Below are the code and all the weights of a small trained network. Each question names an input and a target symbol and asks about switching units off, where a switched-off unit gives its printed mean instead of its output.

import numpy as np


def w(rows, s, z=0):
    codes = np.array(rows[::2]) - 128.0
    scale = np.full(codes.shape[1], s)
    scale[-1] = z or s
    return codes * scale


def f(y):
    return y / 2 * (1 + np.tanh(0.7978845608 * (y + 0.044715 * y**3)))


def softmax(a):
    e = np.exp(a - a.max(-1, keepdims=True))
    return e / e.sum(-1, keepdims=True)


def log_softmax(a):
    a = a - a.max(-1, keepdims=True)
    return a - np.log(np.exp(a).sum(-1, keepdims=True))


def net(x, mask):
    ids = ['Ξαγεπσ'.index(c) for c in x.split()]
    T = len(ids)
    res = E[ids] + P[:T]
    u = 0
    for l in range(2):
        r = res
        for j in range(2):
            rows = slice(4 * j, 4 * j + 4)
            q, k, v = (r @ M[l][rows].T for M in (Q, K, V))
            z = softmax(np.where(np.tri(T) > 0, q @ k.T / 4**0.5, -1e9)) @ v
            o = O[l][rows]
            res = res + np.where(mask[u + j], z, o[:, -1]) @ o[:, :-1]
        u += 2
        y = f(res @ A[l][:, :-1].T + A[l][:, -1])
        res = res + np.where(mask[u : u + 4], y, B[l][:, -1]) @ B[l][:, :-1]
        u += 4
    return log_softmax(res[-1] @ U[:, :-1].T + U[:, -1])


Q, K, V, O, A, B = {}, {}, {}, {}, {}, {}
E = w([
[92,75,169],'Ξ',
[19,18,120],'α',
[6,235,106],'γ',
[103,64,212],'ε',
[187,179,55],'π',
[143,83,79],'σ',
],0.018)
P = w([
[133,100,255],'0',
[131,128,127],'1',
[132,131,129],'2',
[137,132,126],'3',
[140,136,118],'4',
[145,142,116],'5',
[144,150,109],'6',
[148,158,110],'7',
[147,165,103],'8',
[149,173,101],'9',
[150,182,103],'10',
[151,191,97],'11',
[145,153,104],'12',
],0.0094)
Q[0] = w([
[103,129,125],'L0H0',
[139,140,213],'L0H0',
[119,125,72],'L0H0',
[164,174,90],'L0H0',
[55,83,154],'L0H1',
[110,170,251],'L0H1',
[91,58,159],'L0H1',
[155,163,56],'L0H1',
],0.015)
K[0] = w([
[38,128,147],'L0H0',
[98,208,105],'L0H0',
[134,64,135],'L0H0',
[61,127,141],'L0H0',
[221,117,174],'L0H1',
[158,51,176],'L0H1',
[167,97,161],'L0H1',
[142,129,8],'L0H1',
],0.014)
V[0] = w([
[98,2,164],'L0H0',
[216,68,110],'L0H0',
[102,128,60],'L0H0',
[97,117,242],'L0H0',
[153,235,196],'L0H1',
[51,130,112],'L0H1',
[82,174,78],'L0H1',
[77,175,99],'L0H1',
],0.009)
O[0] = w([
[197,174,225,254],'L0H0',
[215,114,206,73],'L0H0',
[95,85,80,128],'L0H0',
[92,135,133,209],'L0H0',
[188,61,3,108],'L0H1',
[77,50,63,171],'L0H1',
[117,188,86,96],'L0H1',
[105,105,57,117],'L0H1',
],0.0061,0.0084)
A[0] = w([
[249,120,147,177],'L0N0',
[117,211,135,254],'L0N1',
[94,76,99,80],'L0N2',
[92,183,215,69],'L0N3',
],0.014,0.0036)
B[0] = w([
[75,2,40,169],'L0N0',
[139,197,115,197],'L0N1',
[143,116,181,181],'L0N2',
[91,76,59,248],'L0N3',
],0.011)
Q[1] = w([
[194,108,31],'L1H0',
[58,119,193],'L1H0',
[141,151,75],'L1H0',
[114,150,85],'L1H0',
[102,164,254],'L1H1',
[193,149,182],'L1H1',
[167,145,108],'L1H1',
[153,189,60],'L1H1',
],0.021)
K[1] = w([
[93,71,227],'L1H0',
[170,204,58],'L1H0',
[97,66,184],'L1H0',
[52,94,121],'L1H0',
[252,182,224],'L1H1',
[146,243,146],'L1H1',
[80,145,4],'L1H1',
[21,111,64],'L1H1',
],0.012)
V[1] = w([
[180,169,148],'L1H0',
[35,171,123],'L1H0',
[103,157,92],'L1H0',
[200,76,52],'L1H0',
[147,84,35],'L1H1',
[3,90,146],'L1H1',
[162,123,52],'L1H1',
[55,202,98],'L1H1',
],0.012)
O[1] = w([
[47,134,81,60],'L1H0',
[219,196,82,190],'L1H0',
[108,186,151,158],'L1H0',
[98,119,249,131],'L1H0',
[1,81,201,153],'L1H1',
[169,136,170,255],'L1H1',
[76,80,129,105],'L1H1',
[139,139,18,106],'L1H1',
],0.0083,0.037)
A[1] = w([
[69,63,164,2],'L1N0',
[66,121,96,11],'L1N1',
[9,227,128,182],'L1N2',
[127,205,106,89],'L1N3',
],0.014,0.0072)
B[1] = w([
[88,187,59,251],'L1N0',
[140,248,152,136],'L1N1',
[154,76,114,172],'L1N2',
[156,61,137,235],'L1N3',
],0.011,0.02)
U = w([
[106,150,138,148],'Ξ',
[125,1,195,148],'α',
[155,193,150,105],'γ',
[87,60,148,209],'ε',
[118,193,214,2],'π',
[116,71,122,160],'σ',
],0.0082,0.0066)

Each question gives the input, a string of symbols that net reads in full, and the target symbol t.
The units are the heads (4 rows each of Q, K, V and O) and the neurons (one row each of A and B). Each row of codes is followed by its name. A weight is (code - 128) times the scale printed after its matrix; where a second scale follows, it is the last column's (O, A, B and U).
mask holds one flag per unit, layer by layer, with each layer's heads first. A switched-off unit (its flag False) gives its mean, the last column of its rows in O or B, instead of its output. The means were averaged over made-up inputs and are rounded, as every weight is.
A unit's drop is (log p(t) with every unit on - log p(t) with that unit switched off) / (log p(t) with every unit on - log p(t) with every unit switched off).
The circuit of an input: a set's keep is (log p(t) with only the set's units on - log p(t) with every unit switched off) / (log p(t) with every unit on - log p(t) with every unit switched off). Starting from all 12 units, units are removed one at a time, each time the one whose removal leaves the highest keep (on an exact tie, the one counted first), for as long as the keep stays at least 0.8.
circuit, biggest first: the units of the circuit, biggest drop first
most important unit: the unit with the biggest drop
k most important neurons: the k neurons with the biggest drops, biggest first
k most important neurons of layer l: the k neurons of layer l with the biggest drops, biggest first
which heads matter: for each layer, one digit per head in row order, 1 if its drop is at least 0.15 and else 0, layers parted by /
input α α π α σ γ α π ε π Ξ π α, target π: most important unit -> L0N0
input σ α ε α π α ε α ε, target π: circuit, biggest first -> L0N0; L1H0; L1N3
input ε α σ ε π σ γ α π ε ε Ξ, target π: circuit, biggest first -> L0H1; L1H0; L1N3
input γ σ ε ε ε α σ σ, target σ: circuit, biggest first -> L1H1; L0H1; L0N2
input ε ε Ξ σ γ, target π: 2 most important neurons -> L0N3; L0N0
input Ξ α γ π ε α Ξ ε σ Ξ σ, target α: 4 most important neurons -> L0N3; L0N0; L0N1; L1N0
input ε π α Ξ σ σ ε σ ε σ α γ, target π: which heads matter -> 11 / 11
input π α Ξ α ε α γ α α ε π, target Ξ: which heads matter -> 11 / 11
input α Ξ α α ε, target ε: 4 most important neurons -> L0N3; L0N0; L1N0; L1N3
input γ σ π γ α ε π σ π ε π γ ε, target γ: circuit, biggest first -> L0N1; L0N0; L1H0
input α σ ε γ Ξ, target γ: 2 most important neurons -> L0N3; L0N0
input σ α π σ, target ε: circuit, biggest first -> L0N0; L1H1; L0H0; L1N0
input σ ε ε γ, target ε: 2 most important neurons -> L0N3; L1N2
input π α α ε α σ α Ξ ε Ξ Ξ ε γ, target Ξ: 3 most important neurons of layer 1 -> L1N1; L1N0; L1N2
input σ π π Ξ π α α α α γ σ γ γ, target ε: most important unit -> L1N2
input γ α α ε ε α α ε α Ξ α ε ε, target γ: circuit, biggest first -> L1H0; L0H0
input σ ε γ α ε α ε ε α π π π σ, target ε: circuit, biggest first -> L1N0; L1H1; L0H0; L0N0
input Ξ γ Ξ, target γ: 4 most important neurons -> L0N2; L0N3; L0N0; L1N2
input γ Ξ α γ, target σ: 3 most important neurons -> L1N2; L1N3; L0N3
input γ σ Ξ σ α ε Ξ α Ξ σ σ, target σ: which heads matter -> 10 / 11
input π γ ε γ γ, target Ξ: 3 most important neurons -> L1N1; L0N0; L1N2
input γ ε γ Ξ π α α σ γ σ α α, target γ: 2 most important neurons -> L0N1; L0N0
input σ Ξ α α ε α π γ γ π, target ε: 2 most important neurons -> L0N3; L0N0
